Below is a small trained network, with its code and all its weights. Each question gives an input and a target symbol and asks what happens when units are switched off, that is, made to give their printed mean instead of their output.

import numpy as np


def w(rows, s, z=0):
    codes = np.array(rows[::2]) - 128.0
    scale = np.full(codes.shape[1], s)
    scale[-1] = z or s
    return codes * scale


def f(y):
    return np.maximum(y, 0)


def softmax(a):
    e = np.exp(a - a.max(-1, keepdims=True))
    return e / e.sum(-1, keepdims=True)


def log_softmax(a):
    a = a - a.max(-1, keepdims=True)
    return a - np.log(np.exp(a).sum(-1, keepdims=True))


def net(x, mask):
    ids = ['αβγζθλμπστφψ'.index(c) for c in x.split()]
    T = len(ids)
    res = E[ids] + P[:T]
    u = 0
    for l in range(3):
        q, k, v = (res @ M[l].T for M in (Q, K, V))
        z = softmax(np.where(np.tri(T) > 0, q @ k.T / 3**0.5, -1e9)) @ v
        res = res + np.where(mask[u], z, O[l][:, -1]) @ O[l][:, :-1]
        u += 1
        y = f(res @ A[l][:, :-1].T + A[l][:, -1])
        res = res + np.where(mask[u : u + 8], y, B[l][:, -1]) @ B[l][:, :-1]
        u += 8
    return log_softmax(res[-1] @ U[:, :-1].T + U[:, -1])


Q, K, V, O, A, B = {}, {}, {}, {}, {}, {}
E = w([
[192,146,170],'α',
[124,204,153],'β',
[180,119,107],'γ',
[249,180,253],'ζ',
[148,112,90],'θ',
[180,99,78],'λ',
[131,99,69],'μ',
[140,33,27],'π',
[196,145,186],'σ',
[125,206,174],'τ',
[51,171,160],'φ',
[130,47,161],'ψ',
],0.02)
P = w([
[59,117,75],'0',
[36,208,169],'1',
[65,20,16],'2',
[74,59,77],'3',
[76,144,186],'4',
[95,56,119],'5',
[101,88,173],'6',
[122,97,198],'7',
[129,74,202],'8',
[146,57,210],'9',
[174,61,239],'10',
[195,71,253],'11',
],0.0068)
Q[0] = w([
[62,145,121],'0.h1',
[254,45,106],'0.h1',
[115,79,118],'0.h1',
],0.0098)
K[0] = w([
[164,254,79],'0.h1',
[104,71,197],'0.h1',
[108,116,105],'0.h1',
],0.0083)
V[0] = w([
[111,137,172],'0.h1',
[230,203,2],'0.h1',
[155,60,122],'0.h1',
],0.0081)
O[0] = w([
[247,136,64,139],'0.h1',
[255,124,111,2],'0.h1',
[142,160,141,204],'0.h1',
],0.0093,0.0051)
A[0] = w([
[136,141,197,176],'0.n1',
[4,117,45,2],'0.n2',
[104,145,35,177],'0.n3',
[66,86,55,114],'0.n4',
[112,203,108,73],'0.n5',
[113,254,133,250],'0.n6',
[128,8,143,75],'0.n7',
[108,212,106,54],'0.n8',
],0.0091,0.0039)
B[0] = w([
[95,108,47,255],'0.n1',
[175,146,68,194],'0.n2',
[2,173,123,182],'0.n3',
[173,177,206,212],'0.n4',
[226,102,176,141],'0.n5',
[59,70,29,243],'0.n6',
[172,165,251,230],'0.n7',
[212,150,150,141],'0.n8',
],0.0058,0.0054)
Q[1] = w([
[248,105,145],'1.h1',
[58,152,154],'1.h1',
[153,78,114],'1.h1',
],0.012)
K[1] = w([
[240,253,82],'1.h1',
[105,142,210],'1.h1',
[133,155,76],'1.h1',
],0.011)
V[1] = w([
[103,79,177],'1.h1',
[66,79,41],'1.h1',
[222,255,114],'1.h1',
],0.0063)
O[1] = w([
[114,14,131,215],'1.h1',
[157,187,252,96],'1.h1',
[238,160,254,3],'1.h1',
],0.0069,0.0041)
A[1] = w([
[125,35,206,158],'1.n1',
[90,177,66,254],'1.n2',
[198,205,191,187],'1.n3',
[72,182,22,204],'1.n4',
[118,124,51,106],'1.n5',
[157,102,210,113],'1.n6',
[169,155,2,108],'1.n7',
[64,245,167,232],'1.n8',
],0.0089,0.0056)
B[1] = w([
[51,204,59,239],'1.n1',
[146,30,154,247],'1.n2',
[114,100,96,178],'1.n3',
[110,87,133,254],'1.n4',
[73,128,211,171],'1.n5',
[80,132,168,165],'1.n6',
[131,157,2,158],'1.n7',
[206,50,60,182],'1.n8',
],0.008,0.007)
Q[2] = w([
[195,144,154],'2.h1',
[66,1,149],'2.h1',
[108,204,62],'2.h1',
],0.0094)
K[2] = w([
[254,183,128],'2.h1',
[84,147,240],'2.h1',
[226,225,157],'2.h1',
],0.0084)
V[2] = w([
[91,254,136],'2.h1',
[177,24,216],'2.h1',
[160,15,148],'2.h1',
],0.0087)
O[2] = w([
[97,170,101,1],'2.h1',
[95,141,254,103],'2.h1',
[176,79,63,225],'2.h1',
],0.01,0.0049)
A[2] = w([
[105,204,158,146],'2.n1',
[93,247,173,135],'2.n2',
[104,86,92,106],'2.n3',
[118,159,77,65],'2.n4',
[117,168,99,69],'2.n5',
[207,129,125,83],'2.n6',
[91,104,158,2],'2.n7',
[166,117,93,170],'2.n8',
],0.015,0.0087)
B[2] = w([
[144,88,92,139],'2.n1',
[183,64,60,143],'2.n2',
[156,189,132,249],'2.n3',
[88,138,241,142],'2.n4',
[152,127,215,135],'2.n5',
[165,80,50,157],'2.n6',
[130,254,138,143],'2.n7',
[139,209,205,184],'2.n8',
],0.0078,0.015)
U = w([
[170,165,165,160],'α',
[212,174,69,101],'β',
[184,102,97,63],'γ',
[140,2,176,41],'ζ',
[188,69,41,227],'θ',
[187,114,106,63],'λ',
[201,168,113,101],'μ',
[157,145,169,176],'π',
[106,83,27,108],'σ',
[159,121,126,204],'τ',
[197,153,55,30],'φ',
[188,110,51,2],'ψ',
],0.0088)

Each question gives the input, a string of symbols that net reads in full, and the target symbol t.
The units are the heads (3 rows each of Q, K, V and O) and the neurons (one row each of A and B). Each row of codes is followed by its name. A weight is (code - 128) times the scale printed after its matrix; where a second scale follows, it is the last column's (O, A, B and U).
mask holds one flag per unit, layer by layer, with each layer's heads first. A switched-off unit (its flag False) gives its mean, the last column of its rows in O or B, instead of its output. The means were averaged over made-up inputs and are rounded, as every weight is.
A unit's drop is (log p(t) with every unit on - log p(t) with that unit switched off) / (log p(t) with every unit on - log p(t) with every unit switched off).
The circuit of an input: a set's keep is (log p(t) with only the set's units on - log p(t) with every unit switched off) / (log p(t) with every unit on - log p(t) with every unit switched off). Starting from the 12 units with the biggest drops (on a tie, the unit counted first), units are removed one at a time, each time the one whose removal leaves the highest keep (on an exact tie, the one counted first), for as long as the keep stays at least 0.8.
circuit, biggest first: the units of the circuit, biggest drop first
unit that matters most: the unit with the biggest drop
k most important neurons: the k neurons with the biggest drops, biggest first
k most important neurons of layer l: the k neurons of layer l with the biggest drops, biggest first
drop when u is switched off: that unit's drop, to one decimal
input σ φ μ ζ ψ β, target σ: circuit, biggest first => (1.h1 2.h1)
input γ τ γ α γ θ ζ ψ ψ ψ ζ γ, target σ: circuit, biggest first => (0.h1 1.h1)
input β π β ψ μ σ ψ, target σ: 3 most important neurons of layer 2 => (2.n8 2.n2 2.n1)
input λ α β τ ζ, target θ: circuit, biggest first => (2.n6 1.n8)
input σ β λ λ φ, target ζ: unit that matters most => 2.h1
input φ γ ψ φ ζ α β, target θ: 2 most important neurons => (1.n7 1.n5)
input α φ ψ ζ ψ α, target σ: 3 most important neurons => (1.n1 0.n7 1.n8)
input α σ γ α ζ β ψ τ, target σ: 3 most important neurons => (0.n6 0.n7 1.n1)
input ψ φ π φ ψ α ζ β, target θ: 3 most important neurons => (1.n7 0.n2 1.n2)
input ψ γ θ μ ψ ψ β, target σ: 2 most important neurons of layer 1 => (1.n5 1.n4)
input β σ θ φ ψ α φ ψ α, target σ: circuit, biggest first => (0.h1 0.n7 1.h1)
input β φ ψ σ ζ τ θ φ γ θ ψ θ, target σ: 3 most important neurons => (1.n1 0.n2 0.n7)
input ψ φ π β σ λ α π ψ ψ θ, target σ: 4 most important neurons => (0.n2 1.n1 1.n8 0.n7)
input θ γ μ ψ ζ μ ψ λ, target σ: 2 most important neurons => (1.n1 0.n7)
input λ α ζ α σ φ ζ θ μ ψ τ, target σ: most important neuron => (0.n6)
input ψ τ ψ α φ, target θ: 2 most important neurons => (1.n7 1.n2)
input α ζ β α ζ τ ψ γ, target σ: 2 most important neurons of layer 1 => (1.n1 1.n2)
input ψ τ ψ τ μ ψ ψ ψ θ ψ σ, target σ: drop when 2.h1 is switched off => 0.1
input α ψ λ φ ψ ζ γ ψ ψ, target σ: drop when 1.n8 is switched off => -0.2
input ζ φ β μ γ ψ φ γ σ ψ ζ τ, target θ: drop when 1.n5 is switched off => 0.2
input φ σ σ φ, target ζ: most important neuron => (1.n2)
